Here is a tiny trained network, its code and every weight. The questions are about switching its units off for an input and a class, where a switched-off unit gives its printed mean instead of its output.

import numpy as np


def w(rows, s, z=0):
    codes = np.array(rows[::2]) - 128.0
    scale = np.full(codes.shape[1], s)
    scale[-1] = z or s
    return codes * scale


def f(y):
    return y / 2 * (1 + np.tanh(0.7978845608 * (y + 0.044715 * y**3)))


def log_softmax(a):
    a = a - a.max(-1, keepdims=True)
    return a - np.log(np.exp(a).sum(-1, keepdims=True))


def net(x, mask):
    res = np.array(x, float).reshape(1, 7) / 4 @ E
    y = f(res @ A[0][:, :-1].T + A[0][:, -1])
    res = res + np.where(mask, y, B[0][:, -1]) @ B[0][:, :-1]
    return log_softmax(res[-1] @ U[:, :-1].T + U[:, -1])


A, B = {}, {}
E = w([
[90,198,193,107,184,166],'x0',
[92,179,153,204,44,192],'x1',
[127,129,130,124,126,126],'x2',
[57,89,27,114,139,213],'x3',
[129,129,131,133,134,130],'x4',
[56,120,136,161,133,2],'x5',
[123,124,137,119,122,125],'x6',
],0.0072)
A[0] = w([
[51,125,116,162,145,66,115],'neuron 1',
[70,202,114,95,150,118,135],'neuron 2',
[150,64,109,118,54,101,205],'neuron 3',
[58,121,54,88,112,156,112],'neuron 4',
[97,201,123,123,22,138,84],'neuron 5',
[130,172,173,144,138,90,210],'neuron 6',
[57,207,178,83,175,166,153],'neuron 7',
[179,147,204,134,91,100,152],'neuron 8',
[25,125,114,155,144,51,105],'neuron 9',
[186,148,138,11,49,203,102],'neuron 10',
[56,135,150,201,76,137,89],'neuron 11',
[139,64,136,108,207,79,170],'neuron 12',
[35,116,65,137,160,152,87],'neuron 13',
[129,169,115,86,117,139,243],'neuron 14',
[87,99,89,114,140,171,94],'neuron 15',
[128,138,98,105,150,195,140],'neuron 16',
[104,112,157,175,32,160,79],'neuron 17',
[116,111,112,61,172,86,98],'neuron 18',
[93,182,190,92,204,151,173],'neuron 19',
[160,128,75,1,162,81,116],'neuron 20',
[147,99,113,78,223,103,105],'neuron 21',
[48,119,72,104,128,148,108],'neuron 22',
[51,56,125,101,106,192,102],'neuron 23',
[39,131,75,110,120,123,124],'neuron 24',
[148,80,128,118,189,113,53],'neuron 25',
[57,164,119,109,98,73,119],'neuron 26',
[80,91,126,71,81,146,161],'neuron 27',
[164,99,110,83,170,102,106],'neuron 28',
[113,170,124,137,129,54,86],'neuron 29',
[161,146,95,157,33,203,253],'neuron 30',
[154,98,205,126,98,65,170],'neuron 31',
],0.009,0.0061)
B[0] = w([
[138,44,148,68,129,185,168],'neuron 1',
[117,119,100,92,138,104,150],'neuron 2',
[48,101,83,106,164,92,197],'neuron 3',
[157,144,147,141,103,74,172],'neuron 4',
[83,149,181,170,107,150,158],'neuron 5',
[176,92,94,129,111,118,198],'neuron 6',
[93,119,56,117,119,99,192],'neuron 7',
[153,121,133,126,101,64,191],'neuron 8',
[169,22,178,72,151,222,182],'neuron 9',
[149,72,149,63,141,174,186],'neuron 10',
[89,147,170,176,129,183,162],'neuron 11',
[114,118,113,159,119,172,193],'neuron 12',
[229,185,149,145,84,87,165],'neuron 13',
[150,42,95,160,172,113,195],'neuron 14',
[162,166,144,175,87,125,150],'neuron 15',
[172,88,143,118,106,133,167],'neuron 16',
[75,170,154,179,102,154,163],'neuron 17',
[126,147,186,195,92,182,155],'neuron 18',
[82,84,82,155,65,63,198],'neuron 19',
[63,147,156,190,110,153,184],'neuron 20',
[94,147,157,210,68,151,172],'neuron 21',
[210,137,143,141,76,71,162],'neuron 22',
[181,153,138,157,107,103,164],'neuron 23',
[187,116,140,122,140,114,161],'neuron 24',
[89,255,190,164,76,178,132],'neuron 25',
[125,107,116,108,125,164,153],'neuron 26',
[152,146,121,149,167,61,154],'neuron 27',
[46,193,146,192,63,172,153],'neuron 28',
[177,136,140,99,112,161,147],'neuron 29',
[87,60,139,166,128,88,255],'neuron 30',
[144,107,120,126,83,92,195],'neuron 31',
],0.0071,0.0084)
U = w([
[68,188,196,190,94,188,21],'0',
[115,115,87,128,122,117,248],'1',
[123,117,86,136,130,116,237],'2',
[160,86,152,89,143,188,136],'3',
[212,181,132,137,95,78,47],'4',
[52,126,10,115,124,83,54],'5',
[111,117,112,162,193,101,193],'6',
[117,187,139,48,233,139,2],'7',
],0.012,0.0044)

Each question gives the input, the list of numbers given to net, and the class t.
The units are the neurons (one row each of A and B). Each row of codes is followed by its name. A weight is (code - 128) times the scale printed after its matrix; where a second scale follows, it is the last column's (A, B and U).
mask holds one flag per neuron, in row order. A switched-off neuron (its flag False) gives its mean, the last column of its row in B, instead of its output. The means were averaged over made-up inputs and are rounded, as every weight is.
A unit's drop is (log p(t) with every unit on - log p(t) with that unit switched off) / (log p(t) with every unit on - log p(t) with every unit switched off).
The circuit of an input: a set's keep is (log p(t) with only the set's units on - log p(t) with every unit switched off) / (log p(t) with every unit on - log p(t) with every unit switched off). Starting from the 12 units with the biggest drops (on a tie, the unit counted first), units are removed one at a time, each time the one whose removal leaves the highest keep (on an exact tie, the one counted first), for as long as the keep stays at least 0.8.
circuit, biggest first: the units of the circuit, biggest drop first
most important unit: the unit with the biggest drop
top k neurons: the k neurons with the biggest drops, biggest first
drop when u is switched off: that unit's drop, to one decimal
input [7,0,3,3,-3,-1,-2], class 5: circuit, biggest first -> [neuron 7; neuron 19]
input [-8,-1,1,-3,3,3,-1], class 5: most important unit -> neuron 3
input [-5,1,-7,8,5,5,-4], class 4: circuit, biggest first -> [neuron 13; neuron 22; neuron 4]
input [1,-2,-5,-4,-1,6,2], class 3: circuit, biggest first -> [neuron 9; neuron 1; neuron 29]
input [-8,5,-6,-5,8,-4,-6], class 5: circuit, biggest first -> [neuron 3; neuron 9; neuron 30]
input [7,0,6,-5,2,7,-4], class 3: top 3 neurons -> [neuron 9; neuron 1; neuron 29]
input [3,0,4,2,-7,8,-7], class 3: circuit, biggest first -> [neuron 9; neuron 1]
input [8,0,1,-2,8,-6,3], class 5: circuit, biggest first -> [neuron 19; neuron 7]
input [-5,8,8,1,-7,5,-8], class 0: top 2 neurons -> [neuron 11; neuron 17]
input [0,-4,7,3,7,8,6], class 3: circuit, biggest first -> [neuron 9; neuron 1]
input [7,-3,6,-6,-8,8,3], class 3: top 3 neurons -> [neuron 9; neuron 1; neuron 29]
input [-8,8,4,-7,2,-5,-7], class 0: top 2 neurons -> [neuron 17; neuron 5]
input [-8,1,-2,-4,-6,-5,5], class 5: top 2 neurons -> [neuron 3; neuron 9]
input [-5,7,1,5,6,7,-7], class 0: circuit, biggest first -> [neuron 11]
input [-1,-5,-3,4,2,-5,4], class 0: drop when neuron 21 is switched off -> 0.2
input [6,-8,7,5,-2,6,8], class 0: drop when neuron 18 is switched off -> 0.2
input [6,-7,4,4,-2,7,-6], class 0: drop when neuron 18 is switched off -> 0.3
